Here is a tiny trained network, its code and every weight. The questions are about switching its units off for an input and a target symbol, where a switched-off unit gives its printed mean instead of its output.

import numpy as np


def w(rows, s, z=0):
    codes = np.array(rows[::2]) - 128.0
    scale = np.full(codes.shape[1], s)
    scale[-1] = z or s
    return codes * scale


def f(y):
    return y / 2 * (1 + np.tanh(0.7978845608 * (y + 0.044715 * y**3)))


def softmax(a):
    e = np.exp(a - a.max(-1, keepdims=True))
    return e / e.sum(-1, keepdims=True)


def log_softmax(a):
    a = a - a.max(-1, keepdims=True)
    return a - np.log(np.exp(a).sum(-1, keepdims=True))


def net(x, mask):
    ids = ['ΓΔΘΛΣΨαβηξπφ'.index(c) for c in x.split()]
    T = len(ids)
    res = E[ids] + P[:T]
    u = 0
    for l in range(3):
        r = res
        for j in range(2):
            rows = slice(2 * j, 2 * j + 2)
            q, k, v = (r @ M[l][rows].T for M in (Q, K, V))
            z = softmax(np.where(np.tri(T) > 0, q @ k.T / 2**0.5, -1e9)) @ v
            o = O[l][rows]
            res = res + np.where(mask[u + j], z, o[:, -1]) @ o[:, :-1]
        u += 2
        y = f(res @ A[l][:, :-1].T + A[l][:, -1])
        res = res + np.where(mask[u : u + 8], y, B[l][:, -1]) @ B[l][:, :-1]
        u += 8
    return log_softmax(res[-1] @ U[:, :-1].T + U[:, -1])


Q, K, V, O, A, B = {}, {}, {}, {}, {}, {}
E = w([
[89,161,155,190,47,79,175],'Γ',
[5,177,110,93,141,154,95],'Δ',
[153,197,196,97,168,75,129],'Θ',
[97,106,199,151,102,135,119],'Λ',
[104,184,91,165,129,196,71],'Σ',
[224,174,49,97,158,140,108],'Ψ',
[161,72,155,169,108,151,23],'α',
[41,86,181,130,69,121,92],'β',
[137,214,137,110,164,109,92],'η',
[70,54,130,92,59,218,134],'ξ',
[208,104,76,86,130,206,75],'π',
[128,155,167,86,154,155,68],'φ',
],0.02)
P = w([
[131,121,139,97,9,144,108],'0',
[141,175,136,128,95,163,66],'1',
[124,92,131,98,64,121,113],'2',
[146,171,142,131,115,160,81],'3',
[120,92,124,92,92,111,129],'4',
[146,167,139,141,129,161,86],'5',
[120,92,121,89,105,107,135],'6',
[146,165,139,137,146,161,96],'7',
[115,93,121,87,111,100,140],'8',
[149,157,147,144,161,159,96],'9',
[114,97,115,84,114,102,145],'10',
[154,150,153,152,184,166,104],'11',
[115,93,111,80,117,103,148],'12',
[159,164,132,124,132,169,99],'13',
],0.014)
Q[0] = w([
[121,163,104,152,60,91,132],'0.h0',
[94,133,113,79,140,152,119],'0.h0',
[181,142,110,100,110,105,146],'0.h1',
[93,169,165,125,8,74,130],'0.h1',
],0.013)
K[0] = w([
[163,185,173,255,153,94,199],'0.h0',
[111,132,99,83,146,88,132],'0.h0',
[205,148,98,104,127,194,130],'0.h1',
[117,111,135,171,201,155,168],'0.h1',
],0.0084)
V[0] = w([
[107,56,185,161,254,137,157],'0.h0',
[131,65,108,223,242,150,213],'0.h0',
[79,130,190,184,183,131,175],'0.h1',
[69,142,104,184,96,73,136],'0.h1',
],0.0066)
O[0] = w([
[131,80,156,243,162,104,152,24],'0.h0',
[35,97,187,253,236,73,119,10],'0.h0',
[105,189,206,70,161,111,155,111],'0.h1',
[113,133,113,179,45,157,143,164],'0.h1',
],0.0064,0.011)
A[0] = w([
[244,166,111,58,231,113,191,50],'0.n0',
[141,139,2,118,123,122,110,150],'0.n1',
[107,156,89,104,143,77,215,134],'0.n2',
[177,67,78,155,146,138,148,78],'0.n3',
[144,181,92,75,105,133,186,103],'0.n4',
[158,9,170,140,150,133,76,74],'0.n5',
[86,68,154,30,124,100,187,99],'0.n6',
[216,176,190,159,155,96,148,1],'0.n7',
],0.0098,0.0085)
B[0] = w([
[42,170,124,162,56,136,214,163],'0.n0',
[117,142,160,219,190,92,200,239],'0.n1',
[153,78,134,139,86,207,58,142],'0.n2',
[24,74,111,145,197,86,7,131],'0.n3',
[135,64,89,153,197,116,86,251],'0.n4',
[129,192,126,107,85,145,208,130],'0.n5',
[197,90,117,231,166,165,103,169],'0.n6',
[108,81,95,150,139,73,2,124],'0.n7',
],0.0083,0.012)
Q[1] = w([
[111,136,116,186,107,106,208],'1.h0',
[151,49,58,104,174,126,126],'1.h0',
[145,146,103,12,120,64,194],'1.h1',
[129,45,100,156,211,158,75],'1.h1',
],0.011)
K[1] = w([
[156,133,74,154,97,138,212],'1.h0',
[153,72,140,128,221,185,137],'1.h0',
[254,198,68,108,223,149,92],'1.h1',
[103,47,100,101,163,138,121],'1.h1',
],0.0092)
V[1] = w([
[193,183,239,79,148,172,157],'1.h0',
[47,4,146,129,121,58,231],'1.h0',
[162,113,106,104,205,144,189],'1.h1',
[52,79,206,216,127,95,142],'1.h1',
],0.0041)
O[1] = w([
[153,134,150,164,91,120,91,38],'1.h0',
[182,107,254,165,109,125,79,4],'1.h0',
[113,133,203,140,87,136,95,42],'1.h1',
[158,152,61,109,101,105,38,24],'1.h1',
],0.0085,0.0041)
A[1] = w([
[153,229,128,56,100,140,123,75],'1.n0',
[97,188,101,191,195,137,76,44],'1.n1',
[2,142,173,59,137,40,143,103],'1.n2',
[234,130,106,103,146,94,101,224],'1.n3',
[43,142,73,131,118,141,58,137],'1.n4',
[203,126,127,123,99,191,67,136],'1.n5',
[210,232,121,127,169,110,130,103],'1.n6',
[189,182,119,100,128,201,71,3],'1.n7',
],0.0096,0.0071)
B[1] = w([
[207,164,186,185,166,139,126,214],'1.n0',
[179,104,176,37,20,192,125,212],'1.n1',
[145,148,22,90,206,114,88,137],'1.n2',
[80,251,104,186,158,86,96,196],'1.n3',
[134,103,155,76,162,93,146,254],'1.n4',
[114,173,123,85,89,128,53,233],'1.n5',
[124,8,164,78,182,113,99,196],'1.n6',
[81,67,81,177,178,184,91,153],'1.n7',
],0.011,0.0049)
Q[2] = w([
[127,104,223,162,195,76,129],'2.h0',
[147,90,199,2,145,167,51],'2.h0',
[66,81,71,245,109,101,173],'2.h1',
[5,92,92,245,109,214,103],'2.h1',
],0.0068)
K[2] = w([
[249,120,3,97,121,130,120],'2.h0',
[189,132,119,186,104,173,191],'2.h0',
[52,18,162,101,253,195,141],'2.h1',
[5,193,221,142,65,102,5],'2.h1',
],0.0069)
V[2] = w([
[135,133,124,126,178,198,99],'2.h0',
[1,104,194,82,161,113,96],'2.h0',
[108,78,127,114,137,155,108],'2.h1',
[133,110,139,145,104,129,102],'2.h1',
],0.0077)
O[2] = w([
[145,192,149,129,143,161,43,153],'2.h0',
[105,126,30,77,104,49,88,2],'2.h0',
[158,100,139,121,185,181,204,119],'2.h1',
[198,189,3,189,56,178,108,115],'2.h1',
],0.0047,0.0062)
A[2] = w([
[86,107,112,176,2,143,117,105],'2.n0',
[21,101,111,99,115,167,91,153],'2.n1',
[200,133,177,120,164,72,215,122],'2.n2',
[146,115,87,249,151,65,154,89],'2.n3',
[94,4,96,101,89,82,53,61],'2.n4',
[163,222,155,162,152,61,205,157],'2.n5',
[169,170,145,156,101,16,79,6],'2.n6',
[74,111,128,125,162,229,125,93],'2.n7',
],0.0097,0.011)
B[2] = w([
[137,89,177,72,173,104,164,238],'2.n0',
[95,78,104,142,100,97,121,253],'2.n1',
[89,119,160,88,103,91,90,191],'2.n2',
[115,158,176,70,187,180,92,150],'2.n3',
[186,219,118,115,176,133,175,147],'2.n4',
[165,90,135,175,89,91,87,244],'2.n5',
[100,78,199,151,102,249,202,114],'2.n6',
[155,133,115,145,134,67,134,251],'2.n7',
],0.015,0.0052)
U = w([
[163,112,118,215,38,91,138,141],'Γ',
[141,182,92,45,147,80,123,97],'Δ',
[130,115,110,146,172,20,86,42],'Θ',
[203,194,171,103,79,215,138,161],'Λ',
[246,41,105,127,117,194,76,47],'Σ',
[115,91,193,142,105,112,240,184],'Ψ',
[102,179,57,144,106,106,60,101],'α',
[31,110,126,93,29,169,64,164],'β',
[106,90,219,132,157,145,92,143],'η',
[63,55,40,156,89,61,110,24],'ξ',
[180,155,42,181,101,164,196,254],'π',
[177,144,139,166,215,142,123,164],'φ',
],0.012,0.0087)

Each question gives the input, a string of symbols that net reads in full, and the target symbol t.
The units are the heads (2 rows each of Q, K, V and O) and the neurons (one row each of A and B). Each row of codes is followed by its name. A weight is (code - 128) times the scale printed after its matrix; where a second scale follows, it is the last column's (O, A, B and U).
mask holds one flag per unit, layer by layer, with each layer's heads first. A switched-off unit (its flag False) gives its mean, the last column of its rows in O or B, instead of its output. The means were averaged over made-up inputs and are rounded, as every weight is.
A unit's drop is (log p(t) with every unit on - log p(t) with that unit switched off) / (log p(t) with every unit on - log p(t) with every unit switched off).
The circuit of an input: a set's keep is (log p(t) with only the set's units on - log p(t) with every unit switched off) / (log p(t) with every unit on - log p(t) with every unit switched off). Starting from the 12 units with the biggest drops (on a tie, the unit counted first), units are removed one at a time, each time the one whose removal leaves the highest keep (on an exact tie, the one counted first), for as long as the keep stays at least 0.8.
units of the circuit, in order: the units of the circuit, biggest drop first
most important unit: the unit with the biggest drop
top k neurons: the k neurons with the biggest drops, biggest first
k most important neurons of layer l: the k neurons of layer l with the biggest drops, biggest first
heads that matter: for each layer, one digit per head in row order, 1 if its drop is at least 0.15 and else 0, layers parted by /
input Λ β φ Γ β Σ α, target Λ: units of the circuit, in order	[0.n4 0.n5 2.n1]
input Ψ Γ π ξ Σ π Γ, target φ: units of the circuit, in order	[0.n6 2.n3 1.n1 2.n1]
input Γ β Θ Δ Γ Γ Σ η, target η: units of the circuit, in order	[1.n6 2.n2 1.n0]
input β Γ Σ β Γ Γ Γ Γ Γ Γ Θ Γ β, target Ψ: 2 most important neurons of layer 1	[1.n6 1.n2]
input ξ Λ Γ Γ Σ, target π: units of the circuit, in order	[0.n1 2.n2]
input ξ Γ Γ, target Ψ: units of the circuit, in order	[2.n0]
input Γ π π Σ Σ ξ Γ Σ Γ, target π: 2 most important neurons of layer 0	[0.n2 0.n1]
input π β Δ β Γ Σ Θ Δ Γ β β Θ Λ, target β: top 3 neurons	[0.n1 1.n0 2.n7]
input Ψ Λ Γ Γ π, target φ: top 3 neurons	[0.n1 2.n3 1.n5]
input Γ β Γ Δ η, target Θ: units of the circuit, in order	[2.n5 1.n3]
input Γ Θ Γ Σ Σ Θ β Λ π Θ, target Θ: units of the circuit, in order	[2.n5 2.n2]
input π Γ η Γ Γ Σ β, target Δ: 2 most important neurons of layer 0	[0.n1 0.n0]
input η Γ Λ ξ Λ φ η π ξ Λ φ β Γ, target β: 4 most important neurons of layer 1	[1.n3 1.n5 1.n0 1.n6]
input Γ Γ Γ β Γ, target Δ: heads that matter	00 / 00 / 10
input α ξ Ψ, target η: heads that matter	00 / 10 / 00
input Γ Λ φ Λ, target Λ: most important unit	1.n0
input Σ Γ Λ Σ Θ, target Γ: top 2 neurons	[2.n5 0.n0]
input Λ Δ Δ, target ξ: heads that matter	00 / 00 / 00
input π π Γ β φ π Γ α Γ Σ Γ Γ Δ, target ξ: 4 most important neurons of layer 2	[2.n1 2.n0 2.n7 2.n3]
input Γ Σ Λ η Σ Δ π Ψ, target Ψ: top 3 neurons	[0.n0 1.n1 0.n1]
input π Σ Γ Γ Γ Λ Γ π Γ Θ π, target Ψ: units of the circuit, in order	[0.n0 0.n1]
input Γ Θ Γ Γ Γ Σ η Ψ Ψ Σ, target Σ: top 3 neurons	[1.n1 1.n6 1.n7]
input Λ Γ Λ Σ α Σ Ψ Γ Γ φ Γ β Γ Λ, target Λ: top 2 neurons	[0.n4 0.n1]
input β Ψ Γ Λ Σ Σ Γ Σ Λ Δ Σ η, target η: units of the circuit, in order	[1.n6 2.n2]
input η β Σ π Γ Ψ Γ Θ Σ Ψ Ψ Δ, target Δ: units of the circuit, in order	[1.n2 0.n6 1.n4]
input Σ Θ Σ Γ Σ Σ Γ, target π: 3 most important neurons of layer 0	[0.n6 0.n0 0.n2]
input Λ Γ Γ Ψ Σ Δ ξ, target Σ: top 4 neurons	[0.n6 0.n0 2.n0 1.n5]
input Ψ Γ Σ, target π: 2 most important neurons of layer 2	[2.n0 2.n2]
input Γ Λ Γ β Γ Γ Ψ β α π, target π: units of the circuit, in order	[0.n1 0.n0]
